Here is a tiny trained network, its code and every weight. The questions are about switching its units off for an input and a class, where a switched-off unit gives its printed mean instead of its output.

import numpy as np


def w(rows, s, z=0):
    codes = np.array(rows[::2]) - 128.0
    scale = np.full(codes.shape[1], s)
    scale[-1] = z or s
    return codes * scale


def f(y):
    return np.maximum(y, 0)


def log_softmax(a):
    a = a - a.max(-1, keepdims=True)
    return a - np.log(np.exp(a).sum(-1, keepdims=True))


def net(x, mask):
    res = np.array(x, float).reshape(1, 5) / 4 @ E
    y = f(res @ A[0][:, :-1].T + A[0][:, -1])
    res = res + np.where(mask, y, B[0][:, -1]) @ B[0][:, :-1]
    return log_softmax(res[-1] @ U[:, :-1].T + U[:, -1])


A, B = {}, {}
E = w([
[42,111,106,73],'x0',
[180,47,200,52],'x1',
[170,248,141,81],'x2',
[69,148,217,155],'x3',
[127,126,129,128],'x4',
],0.011)
A[0] = w([
[208,90,75,102,90],'neuron 0',
[139,45,150,211,113],'neuron 1',
[72,53,182,200,164],'neuron 2',
[105,131,71,205,107],'neuron 3',
[104,191,119,246,118],'neuron 4',
[154,119,60,100,92],'neuron 5',
[158,216,109,73,3],'neuron 6',
[102,168,93,195,62],'neuron 7',
[159,30,173,39,103],'neuron 8',
[207,99,190,136,133],'neuron 9',
[154,84,125,196,95],'neuron 10',
[77,138,207,142,81],'neuron 11',
[116,71,80,145,111],'neuron 12',
[81,172,51,148,92],'neuron 13',
[99,145,202,173,66],'neuron 14',
[179,173,90,84,141],'neuron 15',
[157,159,161,65,155],'neuron 16',
[113,206,172,75,101],'neuron 17',
[217,132,152,211,209],'neuron 18',
[72,126,106,44,209],'neuron 19',
[101,38,66,173,88],'neuron 20',
[173,111,32,120,73],'neuron 21',
[156,169,106,246,155],'neuron 22',
[130,91,206,54,26],'neuron 23',
[62,161,63,123,108],'neuron 24',
[172,191,158,136,129],'neuron 25',
[156,117,52,103,89],'neuron 26',
[115,58,144,133,163],'neuron 27',
],0.012,0.0049)
B[0] = w([
[99,112,168,151,194],'neuron 0',
[172,137,85,133,203],'neuron 1',
[162,176,113,124,229],'neuron 2',
[146,94,138,99,194],'neuron 3',
[148,109,147,97,236],'neuron 4',
[139,128,203,200,172],'neuron 5',
[192,126,119,124,199],'neuron 6',
[172,82,124,134,191],'neuron 7',
[129,112,150,90,253],'neuron 8',
[85,99,133,89,209],'neuron 9',
[140,141,95,131,171],'neuron 10',
[119,157,176,155,190],'neuron 11',
[162,189,115,157,177],'neuron 12',
[129,96,168,95,203],'neuron 13',
[134,130,177,186,182],'neuron 14',
[140,167,115,133,202],'neuron 15',
[142,141,98,119,201],'neuron 16',
[191,145,85,142,210],'neuron 17',
[12,176,75,126,232],'neuron 18',
[38,166,85,160,216],'neuron 19',
[171,153,98,115,204],'neuron 20',
[131,143,187,147,190],'neuron 21',
[80,82,145,82,228],'neuron 22',
[138,94,139,120,204],'neuron 23',
[111,113,137,84,195],'neuron 24',
[136,127,100,136,205],'neuron 25',
[106,109,178,159,177],'neuron 26',
[130,155,118,121,199],'neuron 27',
],0.011)
U = w([
[130,40,163,27,64],'0',
[200,153,69,155,81],'1',
[98,123,129,123,254],'2',
[113,128,241,246,97],'3',
[25,121,73,116,118],'4',
],0.011,0.0094)

Each question gives the input, the list of numbers given to net, and the class t.
The units are the neurons (one row each of A and B). Each row of codes is followed by its name. A weight is (code - 128) times the scale printed after its matrix; where a second scale follows, it is the last column's (A, B and U).
mask holds one flag per neuron, in row order. A switched-off neuron (its flag False) gives its mean, the last column of its row in B, instead of its output. The means were averaged over made-up inputs and are rounded, as every weight is.
A unit's drop is (log p(t) with every unit on - log p(t) with that unit switched off) / (log p(t) with every unit on - log p(t) with every unit switched off).
The circuit of an input: a set's keep is (log p(t) with only the set's units on - log p(t) with every unit switched off) / (log p(t) with every unit on - log p(t) with every unit switched off). Starting from the 12 units with the biggest drops (on a tie, the unit counted first), units are removed one at a time, each time the one whose removal leaves the highest keep (on an exact tie, the one counted first), for as long as the keep stays at least 0.8.
circuit, biggest first: the units of the circuit, biggest drop first
top k neurons: the k neurons with the biggest drops, biggest first
drop of u: that unit's drop, to one decimal
input [7,2,7,-8,5], class 3: circuit, biggest first	[neuron 5; neuron 26; neuron 21]
input [-2,-2,8,7,2], class 1: circuit, biggest first	[neuron 17]
input [7,4,7,3,-6], class 1: circuit, biggest first	[neuron 17; neuron 22]
input [5,4,-7,-5,-4], class 1: top 2 neurons	[neuron 20; neuron 12]
input [-6,3,-1,4,4], class 4: circuit, biggest first	[neuron 18; neuron 9]
input [-3,5,-5,-8,7], class 3: top 3 neurons	[neuron 0; neuron 5; neuron 21]
input [1,-3,-1,-1,-2], class 0: top 2 neurons	[neuron 18; neuron 19]
input [1,-4,7,3,-6], class 1: top 2 neurons	[neuron 17; neuron 6]
input [-8,-7,-1,7,-8], class 2: circuit, biggest first	[neuron 18; neuron 4]
input [6,-7,-1,-8,-5], class 3: circuit, biggest first	[neuron 5; neuron 21]
input [-4,-8,-2,-8,6], class 0: top 2 neurons	[neuron 22; neuron 3]
input [-3,3,-5,-7,2], class 3: circuit, biggest first	[neuron 0; neuron 5]
input [8,-5,-4,8,3], class 3: top 3 neurons	[neuron 11; neuron 14; neuron 18]
input [-7,4,-3,-3,1], class 4: circuit, biggest first	[neuron 18]
input [6,6,-3,-5,7], class 2: top 3 neurons	[neuron 19; neuron 12; neuron 22]
input [-6,-2,3,-5,4], class 4: top 2 neurons	[neuron 18; neuron 22]
input [-2,-7,7,7,2], class 0: top 3 neurons	[neuron 22; neuron 4; neuron 13]
input [-1,-3,-2,3,0], class 0: top 2 neurons	[neuron 19; neuron 4]
input [2,-2,6,-7,-4], class 3: top 3 neurons	[neuron 5; neuron 26; neuron 21]
input [8,7,4,0,3], class 4: circuit, biggest first	[neuron 19]
input [6,-1,-6,7,2], class 3: top 2 neurons	[neuron 11; neuron 14]
input [7,-7,8,4,2], class 1: top 2 neurons	[neuron 17; neuron 6]
input [7,5,6,-2,1], class 4: top 2 neurons	[neuron 19; neuron 2]
input [8,7,6,3,-1], class 4: top 2 neurons	[neuron 19; neuron 4]
input [-6,0,-1,1,1], class 4: drop of neuron 18	0.3
input [6,-7,1,8,-5], class 3: drop of neuron 11	0.8
input [-8,0,-4,2,-6], class 4: circuit, biggest first	[neuron 18]
input [-8,7,2,4,7], class 4: drop of neuron 18	0.9
input [6,3,-6,1,-6], class 1: drop of neuron 20	0.2
